Below are the code and all the weights of a small trained network. Each question names an input and a target symbol and asks about switching units off, where a switched-off unit gives its printed mean instead of its output.

import numpy as np


def w(rows, s, z=0):
    codes = np.array(rows[::2]) - 128.0
    scale = np.full(codes.shape[1], s)
    scale[-1] = z or s
    return codes * scale


def softmax(a):
    e = np.exp(a - a.max(-1, keepdims=True))
    return e / e.sum(-1, keepdims=True)


def log_softmax(a):
    a = a - a.max(-1, keepdims=True)
    return a - np.log(np.exp(a).sum(-1, keepdims=True))


def net(x, mask):
    ids = ['Ωαγεζηθλμξπστφψ'.index(c) for c in x.split()]
    T = len(ids)
    res = E[ids] + P[:T]
    u = 0
    for l in range(3):
        r = res
        for j in range(3):
            rows = slice(3 * j, 3 * j + 3)
            q, k, v = (r @ M[l][rows].T for M in (Q, K, V))
            z = softmax(np.where(np.tri(T) > 0, q @ k.T / 3**0.5, -1e9)) @ v
            o = O[l][rows]
            res = res + np.where(mask[u + j], z, o[:, -1]) @ o[:, :-1]
        u += 3
    return log_softmax(res[-1] @ U[:, :-1].T + U[:, -1])


Q, K, V, O = {}, {}, {}, {}
E = w([
[156,170,136],'Ω',
[154,86,253],'α',
[98,149,87],'γ',
[108,131,100],'ε',
[154,143,71],'ζ',
[80,182,72],'η',
[162,95,124],'θ',
[165,99,190],'λ',
[144,96,126],'μ',
[101,127,10],'ξ',
[97,107,89],'π',
[134,128,150],'σ',
[106,112,228],'τ',
[115,166,167],'φ',
[13,99,226],'ψ',
],0.014)
P = w([
[88,194,85],'0',
[63,209,29],'1',
[235,21,154],'2',
[84,128,154],'3',
[39,161,67],'4',
[147,102,198],'5',
[4,253,79],'6',
[106,236,134],'7',
[93,242,104],'8',
],0.0033)
Q[0] = w([
[110,24,27],'0.h0',
[133,125,105],'0.h0',
[60,162,130],'0.h0',
[118,24,219],'0.h1',
[206,192,234],'0.h1',
[18,40,160],'0.h1',
[103,123,94],'0.h2',
[163,226,70],'0.h2',
[1,208,127],'0.h2',
],0.0069)
K[0] = w([
[120,149,1],'0.h0',
[157,101,85],'0.h0',
[91,68,122],'0.h0',
[162,234,136],'0.h1',
[67,96,7],'0.h1',
[203,180,164],'0.h1',
[182,161,133],'0.h2',
[175,153,228],'0.h2',
[114,43,174],'0.h2',
],0.0072)
V[0] = w([
[11,40,102],'0.h0',
[129,148,152],'0.h0',
[138,195,136],'0.h0',
[141,103,164],'0.h1',
[125,60,160],'0.h1',
[184,88,199],'0.h1',
[112,108,178],'0.h2',
[176,43,126],'0.h2',
[62,103,169],'0.h2',
],0.011)
O[0] = w([
[113,55,208,150],'0.h0',
[86,162,117,187],'0.h0',
[39,170,95,131],'0.h0',
[102,156,197,165],'0.h1',
[138,116,230,157],'0.h1',
[115,237,212,184],'0.h1',
[97,133,226,231],'0.h2',
[255,174,178,80],'0.h2',
[70,35,202,252],'0.h2',
],0.0063,0.0025)
Q[1] = w([
[51,229,57],'1.h0',
[131,2,172],'1.h0',
[230,89,98],'1.h0',
[13,206,143],'1.h1',
[55,71,174],'1.h1',
[193,89,127],'1.h1',
[110,176,56],'1.h2',
[95,195,26],'1.h2',
[147,51,131],'1.h2',
],0.0074)
K[1] = w([
[91,172,64],'1.h0',
[105,103,228],'1.h0',
[184,49,120],'1.h0',
[69,136,190],'1.h1',
[92,104,95],'1.h1',
[112,156,12],'1.h1',
[1,83,144],'1.h2',
[56,52,171],'1.h2',
[141,139,95],'1.h2',
],0.0079)
V[1] = w([
[214,41,64],'1.h0',
[15,244,121],'1.h0',
[165,52,190],'1.h0',
[3,80,33],'1.h1',
[162,41,87],'1.h1',
[107,123,12],'1.h1',
[194,186,107],'1.h2',
[150,224,147],'1.h2',
[33,154,119],'1.h2',
],0.0066)
O[1] = w([
[83,193,112,2],'1.h0',
[190,7,236,185],'1.h0',
[141,131,2,183],'1.h0',
[62,160,230,115],'1.h1',
[96,212,90,72],'1.h1',
[68,206,193,15],'1.h1',
[40,116,97,92],'1.h2',
[125,60,138,137],'1.h2',
[176,124,202,162],'1.h2',
],0.005,0.0063)
Q[2] = w([
[234,123,123],'2.h0',
[32,246,246],'2.h0',
[237,58,229],'2.h0',
[71,139,210],'2.h1',
[169,43,85],'2.h1',
[93,147,255],'2.h1',
[121,57,27],'2.h2',
[130,116,2],'2.h2',
[204,101,72],'2.h2',
],0.007)
K[2] = w([
[133,1,156],'2.h0',
[127,163,67],'2.h0',
[10,105,160],'2.h0',
[120,84,53],'2.h1',
[145,90,195],'2.h1',
[43,81,72],'2.h1',
[152,247,1],'2.h2',
[71,147,87],'2.h2',
[174,122,59],'2.h2',
],0.009)
V[2] = w([
[176,141,147],'2.h0',
[12,122,124],'2.h0',
[107,166,233],'2.h0',
[78,161,65],'2.h1',
[39,181,156],'2.h1',
[135,171,142],'2.h1',
[76,38,87],'2.h2',
[117,125,157],'2.h2',
[181,162,204],'2.h2',
],0.011)
O[2] = w([
[158,185,147,135],'2.h0',
[59,125,101,143],'2.h0',
[3,202,111,239],'2.h0',
[147,75,70,2],'2.h1',
[83,146,99,92],'2.h1',
[137,189,105,94],'2.h1',
[188,115,191,177],'2.h2',
[71,169,160,163],'2.h2',
[86,156,43,189],'2.h2',
],0.0073,0.0096)
U = w([
[121,162,155,89],'Ω',
[229,74,174,99],'α',
[127,165,98,9],'γ',
[134,161,104,65],'ε',
[132,165,124,20],'ζ',
[116,186,101,12],'η',
[182,119,123,141],'θ',
[195,80,143,156],'λ',
[173,129,127,69],'μ',
[140,136,2,34],'ξ',
[138,165,133,27],'π',
[149,144,137,97],'σ',
[171,156,202,250],'τ',
[125,163,128,252],'φ',
[108,52,171,194],'ψ',
],0.0093,0.0039)

Each question gives the input, a string of symbols that net reads in full, and the target symbol t.
The units are the heads (3 rows each of Q, K, V and O). Each row of codes is followed by its name. A weight is (code - 128) times the scale printed after its matrix; where a second scale follows, it is the last column's (O and U).
mask holds one flag per head, layer by layer. A switched-off head (its flag False) gives its mean, the last column of its rows in O, instead of its output. The means were averaged over made-up inputs and are rounded, as every weight is.
A unit's drop is (log p(t) with every unit on - log p(t) with that unit switched off) / (log p(t) with every unit on - log p(t) with every unit switched off).
The circuit of an input: a set's keep is (log p(t) with only the set's units on - log p(t) with every unit switched off) / (log p(t) with every unit on - log p(t) with every unit switched off). Starting from all 9 units, units are removed one at a time, each time the one whose removal leaves the highest keep (on an exact tie, the one counted first), for as long as the keep stays at least 0.8.
circuit, biggest first: the units of the circuit, biggest drop first
most important unit: the unit with the biggest drop
which heads matter: for each layer, one digit per head in row order, 1 if its drop is at least 0.15 and else 0, layers parted by /
drop when u is switched off: that unit's drop, to one decimal
input α ξ η Ω, target α: circuit, biggest first -> [1.h1; 2.h0; 0.h1; 2.h2]
input τ α τ θ α λ ε, target τ: circuit, biggest first -> [1.h1; 2.h1; 0.h1; 2.h0]
input φ γ η ψ ξ, target ψ: circuit, biggest first -> [0.h2; 2.h2]
input α ξ η ξ, target α: circuit, biggest first -> [1.h1; 2.h0; 0.h1; 1.h0]
input α τ τ λ τ, target α: circuit, biggest first -> [1.h1; 1.h0; 2.h0; 0.h1]
input α τ φ, target α: circuit, biggest first -> [1.h1; 1.h0; 2.h0; 0.h1]
input ξ φ λ Ω, target ξ: most important unit -> 1.h1
input α η α α ζ, target α: circuit, biggest first -> [1.h1; 2.h0; 0.h1; 1.h0]
input α τ α σ, target α: circuit, biggest first -> [1.h1; 1.h0; 2.h0; 0.h1]
input ξ π μ ε α τ, target ξ: which heads matter -> 010 / 110 / 010
input α ψ φ φ, target ψ: which heads matter -> 001 / 110 / 100
input α α α μ λ ζ θ ξ θ, target α: which heads matter -> 000 / 010 / 100
input α γ φ γ ε, target α: which heads matter -> 010 / 010 / 100
input α γ α η λ α θ γ, target α: which heads matter -> 010 / 010 / 100
input τ ψ φ, target ψ: most important unit -> 0.h2
input ξ α ζ, target ξ: drop when 1.h0 is switched off -> 0.2
input α θ α Ω τ, target α: drop when 2.h0 is switched off -> 0.3
input ξ ε ε π λ λ η, target ξ: drop when 0.h0 is switched off -> 0.0
input η λ α α α λ λ, target η: drop when 1.h1 is switched off -> 1.5
input τ τ α φ ξ, target τ: most important unit -> 1.h1
